Here is a tiny trained network, its code and every weight. The questions are about switching its units off for an input and a class, where a switched-off unit gives its printed mean instead of its output.

import numpy as np


def w(rows, s, z=0):
    codes = np.array(rows[::2]) - 128.0
    scale = np.full(codes.shape[1], s)
    scale[-1] = z or s
    return codes * scale


def f(y):
    return y / 2 * (1 + np.tanh(0.7978845608 * (y + 0.044715 * y**3)))


def log_softmax(a):
    a = a - a.max(-1, keepdims=True)
    return a - np.log(np.exp(a).sum(-1, keepdims=True))


def net(x, mask):
    res = np.array(x, float).reshape(1, 7) / 4 @ E
    y = f(res @ A[0][:, :-1].T + A[0][:, -1])
    res = res + np.where(mask, y, B[0][:, -1]) @ B[0][:, :-1]
    return log_softmax(res[-1] @ U[:, :-1].T + U[:, -1])


A, B = {}, {}
E = w([
[140,138,10],'x0',
[129,127,127],'x1',
[128,127,127],'x2',
[27,173,121],'x3',
[129,125,128],'x4',
[187,215,165],'x5',
[128,128,126],'x6',
],0.011)
A[0] = w([
[138,33,117,238],'neuron 0',
[205,218,157,255],'neuron 1',
[111,35,148,221],'neuron 2',
[48,232,91,238],'neuron 3',
[163,132,5,225],'neuron 4',
[82,123,205,247],'neuron 5',
[20,146,124,210],'neuron 6',
],0.012,0.0052)
B[0] = w([
[199,93,117,210],'neuron 0',
[129,229,132,254],'neuron 1',
[169,87,133,218],'neuron 2',
[8,152,110,254],'neuron 3',
[162,130,48,234],'neuron 4',
[121,100,197,243],'neuron 5',
[69,76,144,245],'neuron 6',
],0.017,0.0096)
U = w([
[254,44,206,107],'0',
[81,6,186,81],'1',
[208,209,201,253],'2',
[74,185,220,111],'3',
[199,69,33,136],'4',
[72,45,36,171],'5',
[194,224,47,37],'6',
[62,194,56,76],'7',
],0.0096,0.006)

Each question gives the input, the list of numbers given to net, and the class t.
The units are the neurons (one row each of A and B). Each row of codes is followed by its name. A weight is (code - 128) times the scale printed after its matrix; where a second scale follows, it is the last column's (A, B and U).
mask holds one flag per neuron, in row order. A switched-off neuron (its flag False) gives its mean, the last column of its row in B, instead of its output. The means were averaged over made-up inputs and are rounded, as every weight is.
A unit's drop is (log p(t) with every unit on - log p(t) with that unit switched off) / (log p(t) with every unit on - log p(t) with every unit switched off).
The circuit of an input: a set's keep is (log p(t) with only the set's units on - log p(t) with every unit switched off) / (log p(t) with every unit on - log p(t) with every unit switched off). Starting from all 7 units, units are removed one at a time, each time the one whose removal leaves the highest keep (on an exact tie, the one counted first), for as long as the keep stays at least 0.8.
units of the circuit, in order: the units of the circuit, biggest drop first
most important unit: the unit with the biggest drop
top k neurons: the k neurons with the biggest drops, biggest first
drop of u: that unit's drop, to one decimal
input [1,7,-2,-7,4,5,4], class 6: units of the circuit, in order -> [neuron 5; neuron 1]
input [-8,6,0,-3,-2,1,-7], class 2: top 3 neurons -> [neuron 1; neuron 6; neuron 3]
input [0,8,0,0,3,-8,6], class 0: units of the circuit, in order -> [neuron 3; neuron 0]
input [-8,-8,4,-6,-8,0,2], class 0: top 2 neurons -> [neuron 3; neuron 2]
input [0,4,-6,7,8,-7,-7], class 1: units of the circuit, in order -> [neuron 6; neuron 4]
input [8,0,2,-2,0,0,5], class 4: units of the circuit, in order -> [neuron 4]
input [-5,3,-3,7,4,-3,-7], class 1: top 2 neurons -> [neuron 1; neuron 6]
input [-2,1,-6,6,-3,-1,7], class 1: top 2 neurons -> [neuron 1; neuron 6]
input [3,-1,-2,-1,-8,4,-7], class 6: units of the circuit, in order -> [neuron 6; neuron 5]
input [0,8,3,8,3,-4,-6], class 1: top 4 neurons -> [neuron 6; neuron 4; neuron 1; neuron 5]
input [1,2,4,-4,0,-4,-6], class 4: top 2 neurons -> [neuron 5; neuron 4]
input [-4,-7,-7,-4,-8,2,-8], class 2: top 3 neurons -> [neuron 3; neuron 1; neuron 6]
input [-4,4,-1,7,7,-2,2], class 1: top 2 neurons -> [neuron 1; neuron 6]
input [-1,-7,2,-7,2,1,8], class 2: most important unit -> neuron 1
input [1,8,-4,0,1,5,4], class 6: top 3 neurons -> [neuron 6; neuron 5; neuron 1]
input [0,-1,-7,0,-7,-8,2], class 0: top 2 neurons -> [neuron 3; neuron 0]
input [-8,-8,2,0,4,4,1], class 2: top 3 neurons -> [neuron 3; neuron 6; neuron 1]
input [1,-5,0,-8,5,1,0], class 6: top 2 neurons -> [neuron 5; neuron 1]
input [3,-6,1,-5,-5,6,8], class 6: top 2 neurons -> [neuron 5; neuron 4]
input [7,6,-2,-4,-8,-2,-7], class 4: most important unit -> neuron 1
input [-7,3,3,5,4,-1,1], class 1: drop of neuron 1 -> 0.3
input [2,8,-7,0,-3,4,8], class 6: drop of neuron 6 -> 0.9
input [3,-4,6,-2,-4,8,6], class 6: drop of neuron 5 -> 0.2
input [-1,0,-8,-8,-1,-6,7], class 0: drop of neuron 0 -> 0.1
